[[-37 -28  -7  43 -41   4]
 [ 31 -17 -15 -18  61   0]
 [-30  15  17  18 -53  -3]
 [  1  54  43 -24 -10 -20]
 [ 29  28  -7 -36   3  11]
 [ 21 -31 -21  -4  53   3]
 [ 48 -18 -25 -32  82   5]
 [ 33 -21 -14 -18  75  -3]
 [-33   8  18  24 -49  -6]
 [ 17  14  10 -20  28  -8]]
->
[[ 17  14  10 -20  28  -8]
 [-33   8  18  24 -49  -6]
 [ 33 -21 -14 -18  75  -3]
 [ 48 -18 -25 -32  82   5]
 [ 21 -31 -21  -4  53   3]
 [ 29  28  -7 -36   3  11]
 [  1  54  43 -24 -10 -20]
 [-30  15  17  18 -53  -3]
 [ 31 -17 -15 -18  61   0]
 [-37 -28  -7  43 -41   4]]

[[-83  -4  19]
 [ 53 -23 -82]
 [-39 -31  38]]
->
[[-39 -31  38]
 [ 53 -23 -82]
 [-83  -4  19]]

[[  5   4 -53   5  43   4 -13 -63  30]
 [ -6   9 -51  -7  26  17 -23 -46  30]
 [  7   3 -57   9  37  -2   8 -22   8]
 [  4  -8  67   4 -69 -16  28  52 -12]]
->
[[  4  -8  67   4 -69 -16  28  52 -12]
 [  7   3 -57   9  37  -2   8 -22   8]
 [ -6   9 -51  -7  26  17 -23 -46  30]
 [  5   4 -53   5  43   4 -13 -63  30]]

[[  0   7  89   1 -15   4]
 [  0  11 -22  -1  21  16]
 [  0   4  43   0 -12   2]
 [ -1 -11  41   0  55 -14]]
->
[[ -1 -11  41   0  55 -14]
 [  0   4  43   0 -12   2]
 [  0  11 -22  -1  21  16]
 [  0   7  89   1 -15   4]]

[[-52 -34 -53  38]
 [-84 -22 -22  28]
 [ 47  24  48 -38]
 [ 17 -38 -75  31]
 [-88 -18 -16  25]]
->
[[-88 -18 -16  25]
 [ 17 -38 -75  31]
 [ 47  24  48 -38]
 [-84 -22 -22  28]
 [-52 -34 -53  38]]

[[ 72 -47  -5 -46  25   6   6 -18]
 [-17  11  37   6 -20 -16 -16   2]
 [ 19  23 -36  15  -8  -1  -1 -11]
 [ 21  -6  56  19 -14  22  22 -19]
 [  6  18  -3   8   9  15  15  34]
 [-12   0  68 -18  -3  22  22  -4]]
->
[[-12   0  68 -18  -3  22  22  -4]
 [  6  18  -3   8   9  15  15  34]
 [ 21  -6  56  19 -14  22  22 -19]
 [ 19  23 -36  15  -8  -1  -1 -11]
 [-17  11  37   6 -20 -16 -16   2]
 [ 72 -47  -5 -46  25   6   6 -18]]
---
[[-74  77  -9 -18 -47  23 -37 -30  46   8  -6]
 [-74  77  -6 -18 -45  23 -40 -30  49  19  -5]]
->
[[  8  -6 -74  77  -9 -18 -47  23 -37 -30  46]
 [ 19  -5 -74  77  -6 -18 -45  23 -40 -30  49]]

[[ 17 -58 -61  47  -1 -44 -59  24  12  32]
 [ 13 -43 -44  46   3 -38 -48  24  13  26]
 [ 12 -43 -45  41   2 -30 -39   7   2  22]
 [-22  76  80 -63   3  52  64 -17  -6 -43]]
->
[[ 12  32  17 -58 -61  47  -1 -44 -59  24]
 [ 13  26  13 -43 -44  46   3 -38 -48  24]
 [  2  22  12 -43 -45  41   2 -30 -39   7]
 [ -6 -43 -22  76  80 -63   3  52  64 -17]]

[[  0   1  67  31 -53  47]
 [ -1  16  -1  -4 -82  30]
 [-24 -14  36  29 -11  12]
 [ 69  69   7  -4   9 -23]
 [-55 -55  44  32  31   1]]
->
[[-53  47   0   1  67  31]
 [-82  30  -1  16  -1  -4]
 [-11  12 -24 -14  36  29]
 [  9 -23  69  69   7  -4]
 [ 31   1 -55 -55  44  32]]

[[ 77  12  81  21]
 [ 80   8  63 -44]]
->
[[ 81  21  77  12]
 [ 63 -44  80   8]]

[[ 47   3  13  87  16  -5  72  26]
 [-26  28   9 -27   9 -56 -82 -37]
 [-46 -30 -34 -13 -16  15 -34 -25]
 [-34 -47   4  -4   3  29 -36   2]
 [  8 -90   6 -46 -91 -63 -65  -2]]
->
[[ 72  26  47   3  13  87  16  -5]
 [-82 -37 -26  28   9 -27   9 -56]
 [-34 -25 -46 -30 -34 -13 -16  15]
 [-36   2 -34 -47   4  -4   3  29]
 [-65  -2   8 -90   6 -46 -91 -63]]

[[ -9  -8  -3  -1   1  -5   2   2   0   0   0  -2  -5  -6   0]
 [-47 -39 -39  -8  -6 -41  -2   0  27  27   2 -28  23 -37  28]
 [ -1   1 -24 -66  -9 -54  25 -26  -7 -56  -9 -35 -31 -49 -62]
 [-51 -48 -38 -75  -1 -58 -32  17  -7 -33 -28 -21  14 -48 -24]]
->
[[ -6   0  -9  -8  -3  -1   1  -5   2   2   0   0   0  -2  -5]
 [-37  28 -47 -39 -39  -8  -6 -41  -2   0  27  27   2 -28  23]
 [-49 -62  -1   1 -24 -66  -9 -54  25 -26  -7 -56  -9 -35 -31]
 [-48 -24 -51 -48 -38 -75  -1 -58 -32  17  -7 -33 -28 -21  14]]

[[ 16   2  22  28   6   0  -3  18 -16]
 [ 48  33  33  50 -85  57 -32  22  73]
 [ 16   6  -1  33   6  -7 -14 -15 -15]]
->
[[ 18 -16  16   2  22  28   6   0  -3]
 [ 22  73  48  33  33  50 -85  57 -32]
 [-15 -15  16   6  -1  33   6  -7 -14]]
